Below is a small trained network, with its code and all its weights. Each question gives an input and a class and asks what happens when units are switched off, that is, made to give their printed mean instead of their output.

import numpy as np


def w(rows, s, z=0):
    codes = np.array(rows[::2]) - 128.0
    scale = np.full(codes.shape[1], s)
    scale[-1] = z or s
    return codes * scale


def f(y):
    return y / 2 * (1 + np.tanh(0.7978845608 * (y + 0.044715 * y**3)))


def log_softmax(a):
    a = a - a.max(-1, keepdims=True)
    return a - np.log(np.exp(a).sum(-1, keepdims=True))


def net(x, mask):
    res = np.array(x, float).reshape(1, 8) / 4 @ E
    y = f(res @ A[0][:, :-1].T + A[0][:, -1])
    res = res + np.where(mask, y, B[0][:, -1]) @ B[0][:, :-1]
    return log_softmax(res[-1] @ U[:, :-1].T + U[:, -1])


A, B = {}, {}
E = w([
[32,1,48],'x0',
[128,132,129],'x1',
[126,133,127],'x2',
[147,232,4],'x3',
[130,128,125],'x4',
[220,26,111],'x5',
[132,126,128],'x6',
[127,128,127],'x7',
],0.0065)
A[0] = w([
[144,150,27,116],'n1',
[151,92,132,66],'n2',
[161,158,161,97],'n3',
[131,152,45,84],'n4',
[182,169,215,102],'n5',
[116,103,175,88],'n6',
[200,88,109,229],'n7',
[76,87,105,102],'n8',
[124,155,53,33],'n9',
[52,165,141,52],'n10',
[177,89,121,63],'n11',
[104,88,186,107],'n12',
[60,166,159,142],'n13',
[46,197,144,56],'n14',
[155,159,72,85],'n15',
[125,174,122,78],'n16',
[100,152,121,90],'n17',
[101,107,109,39],'n18',
[189,72,105,52],'n19',
[36,127,223,113],'n20',
[183,181,158,116],'n21',
[177,153,152,142],'n22',
[99,74,118,254],'n23',
[104,101,207,76],'n24',
[179,165,191,119],'n25',
[109,101,82,55],'n26',
[86,76,120,224],'n27',
[82,99,112,52],'n28',
[195,64,92,161],'n29',
[73,81,195,145],'n30',
[251,81,111,150],'n31',
[191,30,224,208],'n32',
[123,161,102,49],'n33',
[159,145,66,123],'n34',
[97,155,119,71],'n35',
[104,188,133,212],'n36',
[238,52,81,217],'n37',
[146,88,124,176],'n38',
[155,154,71,69],'n39',
[116,90,201,60],'n40',
[166,176,168,68],'n41',
[155,62,160,201],'n42',
[89,79,129,98],'n43',
[152,168,68,109],'n44',
],0.011,0.0052)
B[0] = w([
[212,165,165,181],'n1',
[110,15,141,129],'n2',
[125,67,66,146],'n3',
[194,121,167,161],'n4',
[119,87,59,187],'n5',
[244,112,114,141],'n6',
[80,178,166,200],'n7',
[140,109,43,162],'n8',
[176,97,138,145],'n9',
[110,65,172,143],'n10',
[112,66,160,135],'n11',
[205,144,144,163],'n12',
[42,99,149,166],'n13',
[108,70,157,164],'n14',
[163,89,178,151],'n15',
[129,92,145,138],'n16',
[121,89,181,128],'n17',
[185,2,80,123],'n18',
[118,52,158,147],'n19',
[143,135,187,186],'n20',
[87,62,47,177],'n21',
[62,82,33,162],'n22',
[110,177,125,215],'n23',
[240,122,168,159],'n24',
[111,93,51,178],'n25',
[185,78,80,135],'n26',
[131,167,92,205],'n27',
[182,27,50,137],'n28',
[103,137,162,187],'n29',
[158,143,121,192],'n30',
[54,108,163,200],'n31',
[140,188,104,254],'n32',
[190,77,151,127],'n33',
[151,113,207,158],'n34',
[152,86,182,127],'n35',
[97,151,140,191],'n36',
[49,142,155,231],'n37',
[103,138,138,163],'n38',
[235,77,192,144],'n39',
[197,100,124,157],'n40',
[174,43,50,156],'n41',
[142,179,132,200],'n42',
[173,119,77,157],'n43',
[155,99,200,164],'n44',
],0.0053,0.0085)
U = w([
[135,143,140,254],'0',
[159,38,48,59],'1',
[248,102,209,28],'2',
[75,93,205,99],'3',
[141,202,119,153],'4',
[134,161,136,146],'5',
[129,144,145,121],'6',
[132,163,134,102],'7',
],0.013,0.0066)

Each question gives the input, the list of numbers given to net, and the class t.
The units are the neurons (one row each of A and B). Each row of codes is followed by its name. A weight is (code - 128) times the scale printed after its matrix; where a second scale follows, it is the last column's (A, B and U).
mask holds one flag per neuron, in row order. A switched-off neuron (its flag False) gives its mean, the last column of its row in B, instead of its output. The means were averaged over made-up inputs and are rounded, as every weight is.
A unit's drop is (log p(t) with every unit on - log p(t) with that unit switched off) / (log p(t) with every unit on - log p(t) with every unit switched off).
The circuit of an input: a set's keep is (log p(t) with only the set's units on - log p(t) with every unit switched off) / (log p(t) with every unit on - log p(t) with every unit switched off). Starting from the 12 units with the biggest drops (on a tie, the unit counted first), units are removed one at a time, each time the one whose removal leaves the highest keep (on an exact tie, the one counted first), for as long as the keep stays at least 0.8.
circuit, biggest first: the units of the circuit, biggest drop first
most important unit: the unit with the biggest drop
top k neurons: the k neurons with the biggest drops, biggest first
drop when u is switched off: that unit's drop, to one decimal
input [-4,-6,5,-6,-5,7,5,-3], class 3: top 2 neurons	(n31; n37)
input [6,4,4,-8,-4,-1,4,1], class 2: circuit, biggest first	(n24; n12; n6)
input [6,-4,2,-4,5,6,4,6], class 0: circuit, biggest first	(n32; n42; n23)
input [-7,-5,3,8,5,0,6,-7], class 2: circuit, biggest first	(n39; n44; n15)
input [-5,7,2,-8,-6,-7,-7,-6], class 2: top 2 neurons	(n24; n20)
input [8,-5,6,-6,-6,-3,4,0], class 1: circuit, biggest first	(n28; n8)
input [-5,-4,-3,8,-3,3,-4,-3], class 2: most important unit	n39
input [-7,-3,-5,-4,-1,6,-1,-8], class 0: circuit, biggest first	(n32; n37; n31)
input [-7,-6,6,-7,-5,8,6,6], class 3: top 3 neurons	(n31; n37; n7)
input [-6,2,-4,-5,0,5,5,-1], class 1: top 2 neurons	(n5; n25)
input [8,3,5,-3,2,-8,4,5], class 1: top 2 neurons	(n28; n8)
input [0,-8,6,-5,-8,4,5,-1], class 4: top 2 neurons	(n32; n42)
input [7,5,-4,-4,1,7,5,-7], class 0: drop when n27 is switched off	0.1
input [1,-7,-4,-6,-1,2,3,5], class 4: drop when n32 is switched off	0.3
input [0,-1,-2,-5,-4,-3,3,-3], class 2: drop when n19 is switched off	-0.1
input [5,-3,7,5,4,7,4,-8], class 0: top neuron	(n1)
